Here is a tiny trained network, its code and every weight. The questions are about switching its units off for an input and a target symbol, where a switched-off unit gives its printed mean instead of its output.

import numpy as np


def w(rows, s, z=0):
    codes = np.array(rows[::2]) - 128.0
    scale = np.full(codes.shape[1], s)
    scale[-1] = z or s
    return codes * scale


def f(y):
    return y / 2 * (1 + np.tanh(0.7978845608 * (y + 0.044715 * y**3)))


def softmax(a):
    e = np.exp(a - a.max(-1, keepdims=True))
    return e / e.sum(-1, keepdims=True)


def log_softmax(a):
    a = a - a.max(-1, keepdims=True)
    return a - np.log(np.exp(a).sum(-1, keepdims=True))


def net(x, mask):
    ids = ['ΛΞΠΦΩαβγδεζηθμψ'.index(c) for c in x.split()]
    T = len(ids)
    res = E[ids] + P[:T]
    q, k, v = (res @ M[0].T for M in (Q, K, V))
    z = softmax(np.where(np.tri(T) > 0, q @ k.T / 2**0.5, -1e9)) @ v
    res = res + np.where(mask[0], z, O[0][:, -1]) @ O[0][:, :-1]
    y = f(res @ A[0][:, :-1].T + A[0][:, -1])
    res = res + np.where(mask[1:9], y, B[0][:, -1]) @ B[0][:, :-1]
    return log_softmax(res[-1] @ U[:, :-1].T + U[:, -1])


Q, K, V, O, A, B = {}, {}, {}, {}, {}, {}
E = w([
[128,121,7,190,143],'Λ',
[133,129,112,187,113],'Ξ',
[49,86,70,205,183],'Π',
[114,173,111,177,123],'Φ',
[172,159,25,203,72],'Ω',
[114,188,134,112,200],'α',
[92,91,103,102,136],'β',
[147,58,125,134,198],'γ',
[174,117,114,89,55],'δ',
[105,52,147,53,126],'ε',
[126,157,154,70,98],'ζ',
[28,48,149,108,190],'η',
[132,98,152,56,89],'θ',
[93,229,120,172,136],'μ',
[156,91,38,161,145],'ψ',
],0.016)
P = w([
[231,118,188,138,179],'0',
[121,77,63,97,22],'1',
[84,97,37,67,9],'2',
[101,83,99,103,76],'3',
[102,149,104,142,71],'4',
[132,139,125,165,103],'5',
],0.016)
Q[0] = w([
[248,136,194,189,172],'h0',
[105,97,156,22,57],'h0',
],0.011)
K[0] = w([
[16,160,84,108,95],'h0',
[218,129,198,176,249],'h0',
],0.012)
V[0] = w([
[140,242,41,224,133],'h0',
[50,3,89,215,218],'h0',
],0.012)
O[0] = w([
[103,137,14,1,134,2],'h0',
[122,60,63,217,209,178],'h0',
],0.018,0.0081)
A[0] = w([
[153,139,115,217,144,3],'n0',
[135,126,83,164,48,200],'n1',
[104,100,131,139,59,77],'n2',
[92,161,64,101,137,41],'n3',
[150,25,92,137,137,156],'n4',
[75,70,46,170,84,126],'n5',
[163,110,2,179,178,64],'n6',
[191,90,108,136,98,86],'n7',
],0.0097,0.012)
B[0] = w([
[32,112,149,60,85,234],'n0',
[114,84,181,78,230,198],'n1',
[201,168,214,196,74,153],'n2',
[253,73,90,196,100,169],'n3',
[125,201,76,153,183,240],'n4',
[155,195,154,126,137,232],'n5',
[77,133,141,142,54,251],'n6',
[36,104,92,165,122,141],'n7',
],0.011,0.022)
U = w([
[140,67,132,162,97,89],'Λ',
[108,121,132,139,171,109],'Ξ',
[116,195,152,96,118,42],'Π',
[122,198,123,134,122,16],'Φ',
[181,164,142,185,131,37],'Ω',
[198,107,143,168,254,254],'α',
[124,216,161,73,239,152],'β',
[120,184,149,97,111,47],'γ',
[137,161,144,82,214,212],'δ',
[70,133,139,66,114,143],'ε',
[121,101,107,115,76,144],'ζ',
[121,158,126,81,132,180],'η',
[138,117,95,155,72,134],'θ',
[153,153,115,157,159,217],'μ',
[148,154,161,141,242,162],'ψ',
],0.0093,0.0075)

Each question gives the input, a string of symbols that net reads in full, and the target symbol t.
The units are the heads (2 rows each of Q, K, V and O) and the neurons (one row each of A and B). Each row of codes is followed by its name. A weight is (code - 128) times the scale printed after its matrix; where a second scale follows, it is the last column's (O, A, B and U).
mask holds one flag per unit, heads first, then neurons. A switched-off unit (its flag False) gives its mean, the last column of its rows in O or B, instead of its output. The means were averaged over made-up inputs and are rounded, as every weight is.
A unit's drop is (log p(t) with every unit on - log p(t) with that unit switched off) / (log p(t) with every unit on - log p(t) with every unit switched off).
The circuit of an input: a set's keep is (log p(t) with only the set's units on - log p(t) with every unit switched off) / (log p(t) with every unit on - log p(t) with every unit switched off). Starting from all 9 units, units are removed one at a time, each time the one whose removal leaves the highest keep (on an exact tie, the one counted first), for as long as the keep stays at least 0.8.
circuit, biggest first: the units of the circuit, biggest drop first
most important unit: the unit with the biggest drop
k most important neurons: the k neurons with the biggest drops, biggest first
input ζ Φ ε γ α Π, target Λ: circuit, biggest first	[h0 n4 n5]
input η η ζ, target Ξ: circuit, biggest first	[n0 h0 n4]
input Λ Ξ θ, target μ: most important unit	n3
input η ε ε α, target ε: 2 most important neurons	[n0 n6]
input Π Φ γ α θ, target Φ: circuit, biggest first	[n6 h0 n4 n5]
input Λ δ μ, target θ: circuit, biggest first	[h0 n3]
input Λ Π β δ, target μ: 3 most important neurons	[n3 n0 n4]
input Φ θ Ξ α μ Λ, target α: circuit, biggest first	[n0 n6 h0]
input θ η η ζ η, target Ω: circuit, biggest first	[h0 n0]
input γ δ Φ η, target ψ: circuit, biggest first	[n4 h0 n3]
input μ η α β, target ζ: circuit, biggest first	[h0 n3 n4]
input ψ Φ Λ δ Φ Λ, target θ: circuit, biggest first	[h0 n3]
input θ δ Ξ μ α β, target Ω: circuit, biggest first	[h0 n0]
input Φ θ β γ, target δ: 2 most important neurons	[n6 n0]
input ε α η θ θ Ω, target ε: most important unit	n0
input Λ δ δ ψ Ω, target Π: 2 most important neurons	[n4 n2]
input α α θ α θ Φ, target Ω: 3 most important neurons	[n0 n2 n6]
input ζ η μ, target γ: 3 most important neurons	[n4 n2 n5]
input ζ θ θ η Π, target Ω: 3 most important neurons	[n2 n0 n6]
input β ε ε Ω β, target α: most important unit	n6
